Below are the code and all the weights of a small trained network. Each question names an input and a target symbol and asks about switching units off, where a switched-off unit gives its printed mean instead of its output.

import numpy as np


def w(rows, s, z=0):
    codes = np.array(rows[::2]) - 128.0
    scale = np.full(codes.shape[1], s)
    scale[-1] = z or s
    return codes * scale


def norm(h):
    return h / np.sqrt((h * h).mean(-1, keepdims=True) + 1e-5)


def f(y):
    return np.maximum(y, 0)


def softmax(a):
    e = np.exp(a - a.max(-1, keepdims=True))
    return e / e.sum(-1, keepdims=True)


def log_softmax(a):
    a = a - a.max(-1, keepdims=True)
    return a - np.log(np.exp(a).sum(-1, keepdims=True))


def net(x, mask):
    ids = ['βγδηθμξπστψ'.index(c) for c in x.split()]
    T = len(ids)
    res = E[ids] + P[:T]
    u = 0
    for l in range(2):
        r = norm(res)
        for j in range(2):
            rows = slice(2 * j, 2 * j + 2)
            q, k, v = (r @ M[l][rows].T for M in (Q, K, V))
            z = softmax(np.where(np.tri(T) > 0, q @ k.T / 2**0.5, -1e9)) @ v
            o = O[l][rows]
            res = res + np.where(mask[u + j], z, o[:, -1]) @ o[:, :-1]
        u += 2
        y = f(norm(res) @ A[l][:, :-1].T + A[l][:, -1])
        res = res + np.where(mask[u : u + 4], y, B[l][:, -1]) @ B[l][:, :-1]
        u += 4
    return log_softmax(norm(res)[-1] @ U[:, :-1].T + U[:, -1])


Q, K, V, O, A, B = {}, {}, {}, {}, {}, {}
E = w([
[106,93,134,92],'β',
[147,134,136,129],'γ',
[70,127,100,170],'δ',
[4,118,149,236],'η',
[114,114,119,132],'θ',
[96,102,137,148],'μ',
[150,124,123,110],'ξ',
[222,152,158,146],'π',
[109,103,133,91],'σ',
[111,122,106,131],'τ',
[119,151,85,188],'ψ',
],0.024)
P = w([
[115,116,139,118],'0',
[98,101,125,139],'1',
[89,234,179,103],'2',
[101,116,82,114],'3',
[137,70,129,142],'4',
[154,191,141,7],'5',
[111,122,65,105],'6',
[151,91,151,127],'7',
[135,190,110,47],'8',
[159,128,79,97],'9',
[151,107,149,135],'10',
[134,167,118,59],'11',
[156,127,82,102],'12',
],0.017)
Q[0] = w([
[153,45,127,86],'L0H0',
[122,211,61,173],'L0H0',
[123,159,139,90],'L0H1',
[134,79,161,255],'L0H1',
],0.0088)
K[0] = w([
[209,84,119,134],'L0H0',
[36,72,99,196],'L0H0',
[253,159,160,65],'L0H1',
[123,169,150,177],'L0H1',
],0.0072)
V[0] = w([
[248,64,159,87],'L0H0',
[108,82,177,87],'L0H0',
[156,124,169,123],'L0H1',
[147,113,183,129],'L0H1',
],0.013)
O[0] = w([
[169,214,78,232,2],'L0H0',
[62,36,1,26,118],'L0H0',
[48,195,85,83,78],'L0H1',
[88,159,214,141,81],'L0H1',
],0.0064)
A[0] = w([
[140,212,194,83,255],'L0N0',
[22,138,55,60,161],'L0N1',
[2,101,205,109,165],'L0N2',
[177,217,106,147,160],'L0N3',
],0.0072,0.0035)
B[0] = w([
[70,111,140,10,203],'L0N0',
[254,136,156,128,255],'L0N1',
[128,196,65,131,227],'L0N2',
[119,43,95,138,168],'L0N3',
],0.0097,0.0058)
Q[1] = w([
[60,168,82,86],'L1H0',
[102,123,144,141],'L1H0',
[4,54,168,146],'L1H1',
[223,2,56,138],'L1H1',
],0.0079)
K[1] = w([
[107,215,201,120],'L1H0',
[159,114,100,105],'L1H0',
[114,51,1,184],'L1H1',
[167,141,155,200],'L1H1',
],0.011)
V[1] = w([
[114,210,186,177],'L1H0',
[208,72,241,205],'L1H0',
[161,209,154,254],'L1H1',
[75,41,191,187],'L1H1',
],0.007)
O[1] = w([
[119,155,255,143,3],'L1H0',
[100,11,44,140,102],'L1H0',
[237,111,221,151,48],'L1H1',
[112,47,176,142,126],'L1H1',
],0.0067,0.0044)
A[1] = w([
[141,57,80,227,139],'L1N0',
[204,120,133,165,42],'L1N1',
[125,255,106,99,253],'L1N2',
[211,138,183,70,236],'L1N3',
],0.0089,0.0015)
B[1] = w([
[184,119,197,39,254],'L1N0',
[114,158,137,168,180],'L1N1',
[206,135,193,12,232],'L1N2',
[42,165,162,190,221],'L1N3',
],0.011,0.0053)
U = w([
[76,223,165,81,163],'β',
[120,231,174,96,103],'γ',
[101,116,147,106,182],'δ',
[77,128,150,167,254],'η',
[118,155,69,186,104],'θ',
[104,173,92,153,67],'μ',
[164,168,112,165,81],'ξ',
[171,179,188,246,183],'π',
[123,106,158,107,81],'σ',
[119,109,64,178,135],'τ',
[138,25,205,150,119],'ψ',
],0.013,0.0059)

Each question gives the input, a string of symbols that net reads in full, and the target symbol t.
The units are the heads (2 rows each of Q, K, V and O) and the neurons (one row each of A and B). Each row of codes is followed by its name. A weight is (code - 128) times the scale printed after its matrix; where a second scale follows, it is the last column's (O, A, B and U).
mask holds one flag per unit, layer by layer, with each layer's heads first. A switched-off unit (its flag False) gives its mean, the last column of its rows in O or B, instead of its output. The means were averaged over made-up inputs and are rounded, as every weight is.
A unit's drop is (log p(t) with every unit on - log p(t) with that unit switched off) / (log p(t) with every unit on - log p(t) with every unit switched off).
The circuit of an input: a set's keep is (log p(t) with only the set's units on - log p(t) with every unit switched off) / (log p(t) with every unit on - log p(t) with every unit switched off). Starting from all 12 units, units are removed one at a time, each time the one whose removal leaves the highest keep (on an exact tie, the one counted first), for as long as the keep stays at least 0.8.
circuit, biggest first: the units of the circuit, biggest drop first
most important unit: the unit with the biggest drop
k most important neurons: the k neurons with the biggest drops, biggest first
k most important neurons of layer l: the k neurons of layer l with the biggest drops, biggest first
heads that matter: for each layer, one digit per head in row order, 1 if its drop is at least 0.15 and else 0, layers parted by /
input ψ θ τ π τ ψ δ τ ψ β, target ψ: heads that matter : 11 / 01
input ψ ψ π δ π τ δ, target ψ: circuit, biggest first : L0H0; L1H1; L0N1
input ξ π β ψ β, target π: circuit, biggest first : L0H0; L1H1
input π π ψ β σ π δ μ δ ξ τ θ δ, target π: most important unit : L0H0
input π ξ π π δ τ π δ θ θ, target π: heads that matter : 11 / 01
input π β τ σ τ θ γ, target π: 2 most important neurons of layer 0 : L0N2; L0N0
input ψ θ σ δ, target ψ: circuit, biggest first : L0N1; L0H1; L0H0; L1H1
input ψ η σ ψ ψ σ ξ ψ δ η, target ψ: circuit, biggest first : L1H1; L1N3
input π γ ξ η η ψ π τ γ ξ π π τ, target π: 2 most important neurons : L0N2; L1N3
input π τ μ β η τ τ, target π: 2 most important neurons of layer 0 : L0N1; L0N0
input ψ δ σ γ μ ψ σ δ γ γ η γ β, target ψ: 4 most important neurons : L0N0; L0N2; L0N1; L1N2
input π δ δ π θ η μ μ π ξ, target π: 4 most important neurons : L0N2; L0N3; L1N3; L1N2
input ψ η ψ ξ θ ψ ψ δ γ γ, target ψ: 2 most important neurons : L0N2; L0N3
input π ψ ψ β ψ θ ξ, target π: most important neuron of layer 0 : L0N2
input β π ξ ψ ψ δ ξ β γ η, target β: 2 most important neurons of layer 1 : L1N0; L1N3
input ψ ψ δ ψ π τ τ θ μ θ β σ σ, target ψ: 3 most important neurons : L0N2; L0N0; L0N3
input π μ τ τ ψ η η π, target π: 2 most important neurons : L1N3; L1N2
input ψ τ σ δ γ ψ ψ δ μ β σ ψ θ, target ψ: 2 most important neurons : L0N0; L0N2
input ψ τ ψ θ ψ μ ψ τ τ μ, target ψ: 2 most important neurons of layer 0 : L0N0; L0N3
input ψ ξ ψ ξ γ ψ π, target ψ: 4 most important neurons : L0N3; L0N2; L0N1; L0N0
input ψ τ δ σ, target ψ: 2 most important neurons of layer 0 : L0N0; L0N1
input γ θ ψ μ, target γ: most important unit : L1H0
input ψ γ τ π, target ψ: heads that matter : 10 / 11
input γ β δ π β ξ ψ π δ η, target γ: heads that matter : 00 / 11
input ψ τ ψ τ τ θ θ μ π γ η ψ ξ, target ψ: 4 most important neurons : L0N3; L0N2; L0N0; L0N1
input ψ θ π μ ψ β ξ, target ψ: 2 most important neurons : L0N2; L0N0
input γ ψ ψ σ, target γ: 2 most important neurons : L0N1; L1N3
input ψ σ σ ξ δ ψ π ψ π μ, target ψ: 2 most important neurons of layer 0 : L0N1; L0N2
